Below is a small trained network, with its code and all its weights. Each question gives an input and a target symbol and asks what happens when units are switched off, that is, made to give their printed mean instead of their output.

import numpy as np


def w(rows, s, z=0):
    codes = np.array(rows[::2]) - 128.0
    scale = np.full(codes.shape[1], s)
    scale[-1] = z or s
    return codes * scale


def f(y):
    return y / 2 * (1 + np.tanh(0.7978845608 * (y + 0.044715 * y**3)))


def softmax(a):
    e = np.exp(a - a.max(-1, keepdims=True))
    return e / e.sum(-1, keepdims=True)


def log_softmax(a):
    a = a - a.max(-1, keepdims=True)
    return a - np.log(np.exp(a).sum(-1, keepdims=True))


def net(x, mask):
    ids = ['αβδεθλξστφψω'.index(c) for c in x.split()]
    T = len(ids)
    res = E[ids] + P[:T]
    u = 0
    for l in range(2):
        r = res
        for j in range(2):
            rows = slice(2 * j, 2 * j + 2)
            q, k, v = (r @ M[l][rows].T for M in (Q, K, V))
            z = softmax(np.where(np.tri(T) > 0, q @ k.T / 2**0.5, -1e9)) @ v
            o = O[l][rows]
            res = res + np.where(mask[u + j], z, o[:, -1]) @ o[:, :-1]
        u += 2
        y = f(res @ A[l][:, :-1].T + A[l][:, -1])
        res = res + np.where(mask[u : u + 8], y, B[l][:, -1]) @ B[l][:, :-1]
        u += 8
    return log_softmax(res[-1] @ U[:, :-1].T + U[:, -1])


Q, K, V, O, A, B = {}, {}, {}, {}, {}, {}
E = w([
[54,90,221],'α',
[105,2,38],'β',
[55,106,118],'δ',
[58,102,119],'ε',
[131,180,89],'θ',
[43,107,107],'λ',
[193,72,176],'ξ',
[75,80,136],'σ',
[88,46,161],'τ',
[122,172,105],'φ',
[55,227,186],'ψ',
[242,152,153],'ω',
],0.012)
P = w([
[218,35,251],'0',
[6,123,96],'1',
[59,159,116],'2',
[94,142,153],'3',
[116,140,169],'4',
[45,219,111],'5',
[117,157,174],'6',
[104,197,179],'7',
[163,113,234],'8',
[138,168,199],'9',
[168,104,249],'10',
[139,180,187],'11',
[153,155,227],'12',
[167,119,229],'13',
],0.0024)
Q[0] = w([
[254,211,95],'0.h0',
[143,227,189],'0.h0',
[178,145,108],'0.h1',
[190,101,206],'0.h1',
],0.0074)
K[0] = w([
[139,23,232],'0.h0',
[94,78,2],'0.h0',
[112,141,148],'0.h1',
[87,40,171],'0.h1',
],0.0092)
V[0] = w([
[61,103,184],'0.h0',
[117,79,27],'0.h0',
[132,161,186],'0.h1',
[254,137,193],'0.h1',
],0.0085)
O[0] = w([
[145,112,189,255],'0.h0',
[18,172,52,119],'0.h0',
[254,136,142,89],'0.h1',
[136,189,199,245],'0.h1',
],0.0076,0.00067)
A[0] = w([
[254,237,162,69],'0.n0',
[88,110,131,75],'0.n1',
[147,229,204,84],'0.n2',
[112,218,166,37],'0.n3',
[65,217,130,172],'0.n4',
[2,213,237,223],'0.n5',
[125,45,42,22],'0.n6',
[175,78,30,254],'0.n7',
],0.0079,0.0056)
B[0] = w([
[106,254,200,208],'0.n0',
[48,129,156,117],'0.n1',
[156,162,224,158],'0.n2',
[144,204,217,113],'0.n3',
[239,66,188,158],'0.n4',
[130,53,164,253],'0.n5',
[86,251,70,133],'0.n6',
[198,159,27,236],'0.n7',
],0.0079,0.005)
Q[1] = w([
[144,101,210],'1.h0',
[36,135,146],'1.h0',
[135,65,32],'1.h1',
[2,47,193],'1.h1',
],0.0073)
K[1] = w([
[188,135,99],'1.h0',
[153,92,144],'1.h0',
[62,153,78],'1.h1',
[135,254,198],'1.h1',
],0.0088)
V[1] = w([
[226,142,174],'1.h0',
[63,101,174],'1.h0',
[47,146,102],'1.h1',
[105,122,254],'1.h1',
],0.0074)
O[1] = w([
[103,138,94,253],'1.h0',
[36,2,181,97],'1.h0',
[170,84,171,48],'1.h1',
[77,211,140,232],'1.h1',
],0.0072,0.005)
A[1] = w([
[238,145,81,116],'1.n0',
[151,178,143,6],'1.n1',
[245,108,161,118],'1.n2',
[172,171,114,163],'1.n3',
[131,126,145,2],'1.n4',
[151,167,206,63],'1.n5',
[112,170,86,58],'1.n6',
[102,143,105,14],'1.n7',
],0.012,0.0061)
B[1] = w([
[25,158,177,254],'1.n0',
[90,20,121,173],'1.n1',
[156,226,142,224],'1.n2',
[101,132,23,209],'1.n3',
[32,167,136,111],'1.n4',
[219,108,137,216],'1.n5',
[2,143,63,145],'1.n6',
[21,201,143,118],'1.n7',
],0.008,0.0088)
U = w([
[35,88,240,152],'α',
[77,124,54,151],'β',
[176,82,155,148],'δ',
[127,113,145,81],'ε',
[8,221,140,16],'θ',
[113,115,155,103],'λ',
[161,118,158,205],'ξ',
[72,153,164,106],'σ',
[149,127,146,155],'τ',
[145,148,143,142],'φ',
[159,140,229,83],'ψ',
[157,255,117,253],'ω',
],0.0098,0.0057)

Each question gives the input, a string of symbols that net reads in full, and the target symbol t.
The units are the heads (2 rows each of Q, K, V and O) and the neurons (one row each of A and B). Each row of codes is followed by its name. A weight is (code - 128) times the scale printed after its matrix; where a second scale follows, it is the last column's (O, A, B and U).
mask holds one flag per unit, layer by layer, with each layer's heads first. A switched-off unit (its flag False) gives its mean, the last column of its rows in O or B, instead of its output. The means were averaged over made-up inputs and are rounded, as every weight is.
A unit's drop is (log p(t) with every unit on - log p(t) with that unit switched off) / (log p(t) with every unit on - log p(t) with every unit switched off).
The circuit of an input: a set's keep is (log p(t) with only the set's units on - log p(t) with every unit switched off) / (log p(t) with every unit on - log p(t) with every unit switched off). Starting from the 12 units with the biggest drops (on a tie, the unit counted first), units are removed one at a time, each time the one whose removal leaves the highest keep (on an exact tie, the one counted first), for as long as the keep stays at least 0.8.
circuit, biggest first: the units of the circuit, biggest drop first
most important unit: the unit with the biggest drop
k most important neurons: the k neurons with the biggest drops, biggest first
k most important neurons of layer l: the k neurons of layer l with the biggest drops, biggest first
heads that matter: for each layer, one digit per head in row order, 1 if its drop is at least 0.15 and else 0, layers parted by /
drop when u is switched off: that unit's drop, to one decimal
input β λ δ, target δ: most important unit => 1.h1
input ω β ψ ε ω β τ ω ω ω ω ω δ, target θ: 4 most important neurons => 0.n2, 0.n0, 0.n7, 1.n6
input λ φ β δ ω δ ω τ ξ β ω β ω β, target ω: circuit, biggest first => 0.n7, 1.n1
input ω τ ψ δ ω ω θ ω ω δ β β α σ, target θ: 3 most important neurons => 0.n2, 0.n0, 0.n7
input β σ ω α σ θ λ, target δ: 3 most important neurons => 1.n0, 0.n0, 0.n6
input β ω σ ω β, target ω: 3 most important neurons of layer 0 => 0.n7, 0.n6, 0.n5
input τ ξ α, target α: circuit, biggest first => 0.n7, 0.n5
input δ δ ω ξ δ θ ω α ω ε ξ, target ω: circuit, biggest first => 1.n2, 0.n5, 1.n1
input ω φ β ω ω λ β φ ω ω α β ψ, target ψ: 2 most important neurons => 0.n4, 0.n5
input ω ξ ε β θ λ, target θ: heads that matter => 01 / 01
input ω ψ σ ω α ω ξ ξ ω τ λ, target θ: 3 most important neurons => 0.n2, 0.n7, 0.n0
input ω ω ξ λ ω τ α α δ, target θ: 4 most important neurons => 0.n2, 0.n0, 0.n7, 1.n5
input ψ ψ β ω φ δ ω ω ξ, target ω: heads that matter => 01 / 10
input β α β ε σ β ξ ψ λ δ τ δ, target δ: most important unit => 0.h1
input ω ω ω σ ε δ ψ, target ψ: 3 most important neurons of layer 0 => 0.n4, 0.n5, 0.n7
input β τ α, target α: 2 most important neurons of layer 0 => 0.n7, 0.n1
input β ω τ, target δ: drop when 1.n0 is switched off => 0.3
input β λ ε, target δ: drop when 0.n2 is switched off => 0.0
input β β ω τ, target δ: drop when 0.h0 is switched off => 0.1
